Questions about the table below.
1) Find the entry in the top-right corner.
2) Find the entry directly above the smallest entry.
3) Find the entry just right of 4943.
4) Find the second largest entry.
5) Find the largest entry in the first column.
6) Find the smallest entry in the first column.
7) Find the entry in the top-left corner.
8) Find the entry directly below 4934.
5996  7143  5227  5540  3463  7625  5029  5107
5879  7134  5151  5466  3399  7630  4913  5441
6670  6441  5979  6094  4956  6553  6177  2720
6483  6908  5660  5895  4138  7226  5689  3543
6111  7133  5311  5616  3555  7593  5157  4765
4400  4449  5222  4960  6391  4157  5034  8158
6588  6732  5805  5993  4470  6967  5910  3131
4384  4502  5190  4941  6302  4231  4985  8235
6685  6149  6109  6154  5399  6148  6376  2499
4347  5087  4925  4818  5409  5044  4580  8695
5476  6980  4934  5230  3357  7480  4584  6529
5661  7073  5024  5335  3344  7579  4721  6042
4386  5331  4853  4802  5073  5375  4468  8727
6304  4916  6348  6114  6972  4508  6744  2878
4338  4943  4978  4837  5616  4847  4660  8635
5880  7134  5151  5466  3399  7630  4913  5441
1) 5107
2) 8235
3) 4978
4) 8695
5) 6685
6) 4338
7) 5996
8) 5024

Read these off the table that follows. Rows and columns are numbered from 0.
1) Read off the entry in row 2 and column 0.
2) Read off the entry just right of 12.
3) Read off the maximum.
4) Read off the entry in row 1 and column 0.
5) Read off the entry just left of 58.
6) Read off the entry just right of -2.
7) Read off the top-left entry.
8) Read off the entry directly below 26.
[[-26  42  91  26  83 -45]
 [ 85   3 -60  12 -62  28]
 [-38  41 -42 -40  58 -55]
 [-85  -2  11  78  41  57]
 [ 22  22  79  49  13 -75]]
1) -38
2) -62
3) 91
4) 85
5) -40
6) 11
7) -26
8) 12

Questions about the grid below.
1) Report the last entry in the row that holds the smallest entry.
2) Report the smallest entry in the first row.
3) Report the entry in the top-left corner.
4) Report the entry directly below -8.
5) Report the bottom-left entry.
6) Report the second-last entry, reading row by row.
7) Report the entry directly below -73.
8) Report the entry just right of 81.
array([[ 85, -11,  -9,  25],
       [ 76, -12, -14,  -8],
       [-53,   7,  16,  22],
       [ 33,  -9, -14, -43],
       [ 80, -12, -14,  -1],
       [-81,   8,  14,  -9],
       [ 66, -11, -15, -19],
       [-78,   8,  15,  -5],
       [-73,   8,  16,   2],
       [  6,   1,  11,  49],
       [ 61,  -6,   1,  48],
       [ 77, -12, -14,  -7],
       [ 81, -12, -14,   0],
       [ 86, -11,  -9,  22],
       [ 85, -11,  -9,  25]])
1) -9
2) -11
3) 85
4) 22
5) 85
6) -9
7) 6
8) -12

((43, 44, 19, 27, 42, 71, 74, 74, 26, 63, 72, 45, 73, 11, 38, 66), (72, 75, 22, 66, 80, 63, 21, 17, 40, 58, 58, 31, 53, 35, 40, 30), (71, 76, 48, 43, 20, 47, 26, 19, 16, 61, 25, 32, 31, 53, 65, 47), (35, 53, 62, 25, 71, 33, 58, 38, 79, 37, 12, 45, 16, 27, 39, 56), (40, 25, 53, 32, 57, 22, 60, 43, 13, 66, 76, 50, 32, 15, 72, 48), (23, 21, 80, 80, 45, 39, 59, 10, 25, 37, 70, 81, 28, 19, 62, 49))
The entry just right of the smallest entry is 25
The entry just left of the smallest entry?
Answer: 59
The largest entry?
Answer: 81
The entry just left of 30: 40
The entry just left of 70 is 37
The 3rd entry in reading order?
Answer: 19
The 2nd entry in reading order is 44
The first entry in reading order -> 43
The third smallest entry is 12
The entry just right of the largest entry is 28
The 5th entry in reading order?
Answer: 42

A =
-14	11	-3	-17	1	3	-20	27	0	8	-9	2
-9	2	-20	8	4	6	2	5	-13	-13	6	15
3	3	-7	-13	-11	5	9	10	-14	-3	-7	-2
-2	-1	0	-29	-20	-21	-23	-3	-15	2	-13	-16
16	0	13	4	31	-2	-3	0	-7	20	-7	-15
-10	1	-18	10	0	10	-1	-2	-2	-1	8	12
-5	22	16	-13	29	-8	-9	31	10	14	10	2
-5	-9	-4	-1	-6	3	-14	-7	6	-15	-1	-15
Find the first entry, reading row by row.
Answer: -14
The 2nd entry on the main diagonal -> 2
Find the first entry in the row that holds the smallest entry.
Answer: -2
The entry in the bottom-right corner -> -15
The bottom-left entry -> -5
The second-last entry, reading row by row is -1
Find the 3rd smallest entry.
Answer: -21
Find the 2nd entry on the diagonal from the top-right corner.
Answer: 6
The entry just right of -8 is -9
The largest entry in the first column is 16
The fourth entry, reading row by row is -17
The fifth entry in reading order: 1
The entry directly above 29 is 0
The fifth entry from the end, reading row by row: -7
Find the entry just right of the smallest entry.
Answer: -20
Find the largest entry in the last row.
Answer: 6
Find the 3rd-last entry, reading row by row.
Answer: -15
Find the last entry of the smallest entry's row.
Answer: -16
The 3rd entry on the diagonal from the top-right corner -> -3
Find the bottom entry of the column that holds the smallest entry.
Answer: -1
Find the entry directly below the smallest entry.
Answer: 4
Find the third entry in reading order.
Answer: -3
The second smallest entry: -23
The 2nd entry in reading order is 11
Find the entry in the top-right corner.
Answer: 2
